Below is a small trained network, with its code and all its weights. Each question gives an input and a target symbol and asks what happens when units are switched off, that is, made to give their printed mean instead of their output.

import numpy as np


def w(rows, s, z=0):
    codes = np.array(rows[::2]) - 128.0
    scale = np.full(codes.shape[1], s)
    scale[-1] = z or s
    return codes * scale


def norm(h):
    return h / np.sqrt((h * h).mean(-1, keepdims=True) + 1e-5)


def softmax(a):
    e = np.exp(a - a.max(-1, keepdims=True))
    return e / e.sum(-1, keepdims=True)


def log_softmax(a):
    a = a - a.max(-1, keepdims=True)
    return a - np.log(np.exp(a).sum(-1, keepdims=True))


def net(x, mask):
    ids = ['αβδζηθλμπστφψω'.index(c) for c in x.split()]
    T = len(ids)
    res = E[ids] + P[:T]
    u = 0
    for l in range(3):
        r = norm(res)
        for j in range(2):
            rows = slice(2 * j, 2 * j + 2)
            q, k, v = (r @ M[l][rows].T for M in (Q, K, V))
            z = softmax(np.where(np.tri(T) > 0, q @ k.T / 2**0.5, -1e9)) @ v
            o = O[l][rows]
            res = res + np.where(mask[u + j], z, o[:, -1]) @ o[:, :-1]
        u += 2
    return log_softmax(norm(res)[-1] @ U[:, :-1].T + U[:, -1])


Q, K, V, O = {}, {}, {}, {}
E = w([
[61,158,14,160,134,2],'α',
[78,154,130,162,72,165],'β',
[68,102,140,138,86,132],'δ',
[97,134,122,157,60,144],'ζ',
[101,106,90,165,57,90],'η',
[142,159,91,208,75,77],'θ',
[144,145,106,191,65,98],'λ',
[98,81,48,163,58,48],'μ',
[72,20,29,141,144,238],'π',
[104,131,133,160,61,129],'σ',
[91,91,126,145,63,117],'τ',
[98,132,136,155,70,123],'φ',
[78,105,136,149,77,106],'ψ',
[97,89,99,158,57,72],'ω',
],0.015)
P = w([
[150,137,196,45,60,158],'0',
[94,134,161,110,87,117],'1',
[69,135,152,137,119,95],'2',
[90,148,108,176,130,126],'3',
[134,108,127,205,155,94],'4',
[145,64,127,216,170,70],'5',
[181,73,165,254,182,60],'6',
],0.014)
Q[0] = w([
[160,181,177,134,221,158],'L0H0',
[53,5,99,112,173,198],'L0H0',
[173,164,83,155,104,116],'L0H1',
[127,104,78,134,125,73],'L0H1',
],0.013)
K[0] = w([
[77,208,225,148,79,77],'L0H0',
[44,2,68,19,179,232],'L0H0',
[73,143,172,207,148,127],'L0H1',
[158,105,125,181,169,176],'L0H1',
],0.0087)
V[0] = w([
[157,74,74,255,108,109],'L0H0',
[106,147,146,109,20,130],'L0H0',
[109,105,75,54,25,165],'L0H1',
[111,80,47,190,170,219],'L0H1',
],0.0081)
O[0] = w([
[74,122,190,57,107,182,248],'L0H0',
[107,105,126,212,105,67,251],'L0H0',
[208,255,128,172,67,174,255],'L0H1',
[66,194,172,192,191,113,117],'L0H1',
],0.0084,0.0057)
Q[1] = w([
[245,153,145,44,246,87],'L1H0',
[53,162,79,136,88,133],'L1H0',
[175,104,77,76,100,189],'L1H1',
[108,151,179,111,56,98],'L1H1',
],0.011)
K[1] = w([
[182,129,158,112,8,40],'L1H0',
[126,138,146,191,134,148],'L1H0',
[159,109,138,92,80,69],'L1H1',
[101,82,155,131,104,151],'L1H1',
],0.015)
V[1] = w([
[163,63,103,8,174,155],'L1H0',
[183,178,122,96,151,157],'L1H0',
[115,148,85,163,107,45],'L1H1',
[101,111,59,161,193,100],'L1H1',
],0.012)
O[1] = w([
[106,191,60,85,178,109,1],'L1H0',
[115,132,55,24,143,121,81],'L1H0',
[182,166,211,215,159,17,179],'L1H1',
[24,204,251,227,63,96,92],'L1H1',
],0.012,0.015)
Q[2] = w([
[135,175,143,80,87,101],'L2H0',
[96,253,94,84,166,154],'L2H0',
[92,176,154,100,87,85],'L2H1',
[67,112,154,147,73,123],'L2H1',
],0.019)
K[2] = w([
[203,146,123,134,151,104],'L2H0',
[170,136,95,66,63,135],'L2H0',
[125,148,248,182,91,84],'L2H1',
[55,174,146,141,132,111],'L2H1',
],0.018)
V[2] = w([
[129,135,175,116,124,18],'L2H0',
[201,28,157,205,82,22],'L2H0',
[80,125,71,105,121,254],'L2H1',
[82,130,186,182,20,55],'L2H1',
],0.0092)
O[2] = w([
[143,47,146,43,139,174,148],'L2H0',
[2,103,184,72,209,210,250],'L2H0',
[77,153,132,75,206,50,88],'L2H1',
[117,119,90,94,107,208,197],'L2H1',
],0.0092,0.02)
U = w([
[122,58,171,127,43,230,196],'α',
[131,128,225,255,155,77,131],'β',
[107,133,189,138,141,76,69],'δ',
[132,191,198,92,146,108,80],'ζ',
[125,148,108,79,176,156,96],'η',
[97,95,88,92,178,118,76],'θ',
[117,79,72,114,157,111,56],'λ',
[110,124,98,95,172,157,14],'μ',
[96,193,31,208,17,76,252],'π',
[116,96,85,113,165,119,60],'σ',
[113,124,115,96,164,118,49],'τ',
[113,107,106,82,160,110,99],'φ',
[98,103,102,85,170,115,79],'ψ',
[111,114,96,77,176,126,113],'ω',
],0.0086,0.0033)

Each question gives the input, a string of symbols that net reads in full, and the target symbol t.
The units are the heads (2 rows each of Q, K, V and O). Each row of codes is followed by its name. A weight is (code - 128) times the scale printed after its matrix; where a second scale follows, it is the last column's (O and U).
mask holds one flag per head, layer by layer. A switched-off head (its flag False) gives its mean, the last column of its rows in O, instead of its output. The means were averaged over made-up inputs and are rounded, as every weight is.
A unit's drop is (log p(t) with every unit on - log p(t) with that unit switched off) / (log p(t) with every unit on - log p(t) with every unit switched off).
The circuit of an input: a set's keep is (log p(t) with only the set's units on - log p(t) with every unit switched off) / (log p(t) with every unit on - log p(t) with every unit switched off). Starting from all 6 units, units are removed one at a time, each time the one whose removal leaves the highest keep (on an exact tie, the one counted first), for as long as the keep stays at least 0.8.
units of the circuit, in order: the units of the circuit, biggest drop first
most important unit: the unit with the biggest drop
heads that matter: for each layer, one digit per head in row order, 1 if its drop is at least 0.15 and else 0, layers parted by /
drop when u is switched off: that unit's drop, to one decimal
input π α ψ, target π: units of the circuit, in order : [L2H0; L1H0]
input π α μ, target π: heads that matter : 00 / 11 / 10
input π μ η α π, target β: heads that matter : 00 / 01 / 00
input β π ζ α, target π: units of the circuit, in order : [L2H0; L1H0; L1H1]
input φ α ω θ π ψ τ, target π: units of the circuit, in order : [L1H1; L2H0; L1H0; L0H0]
input α π ω α, target π: units of the circuit, in order : [L2H0; L1H0; L1H1; L0H0]
input β π φ ω, target π: units of the circuit, in order : [L2H0; L1H1; L1H0]
input φ α ζ δ π τ λ, target π: heads that matter : 10 / 11 / 10
input ω ω δ π ω θ, target π: heads that matter : 11 / 11 / 10
input β ω π α ψ, target π: heads that matter : 11 / 11 / 10
input τ π α τ, target π: units of the circuit, in order : [L2H0; L1H1; L1H0; L0H0]
input π σ θ, target π: heads that matter : 00 / 11 / 10
input θ π ω π, target β: units of the circuit, in order : [L2H1; L2H0; L0H1; L1H1]
input τ μ π η μ, target π: heads that matter : 11 / 11 / 10
input σ α η π δ η, target π: heads that matter : 11 / 11 / 10
input ω τ σ π σ σ, target π: units of the circuit, in order : [L1H1; L2H0; L1H0; L0H0]
input ψ λ π β φ, target π: heads that matter : 10 / 11 / 10
input π η δ, target π: heads that matter : 00 / 11 / 10
input π φ β, target π: most important unit : L2H0
input π α φ, target π: drop when L1H1 is switched off : 1.1
input α α π λ β, target π: drop when L2H0 is switched off : 0.9
input φ τ π θ δ, target π: drop when L1H1 is switched off : 1.2
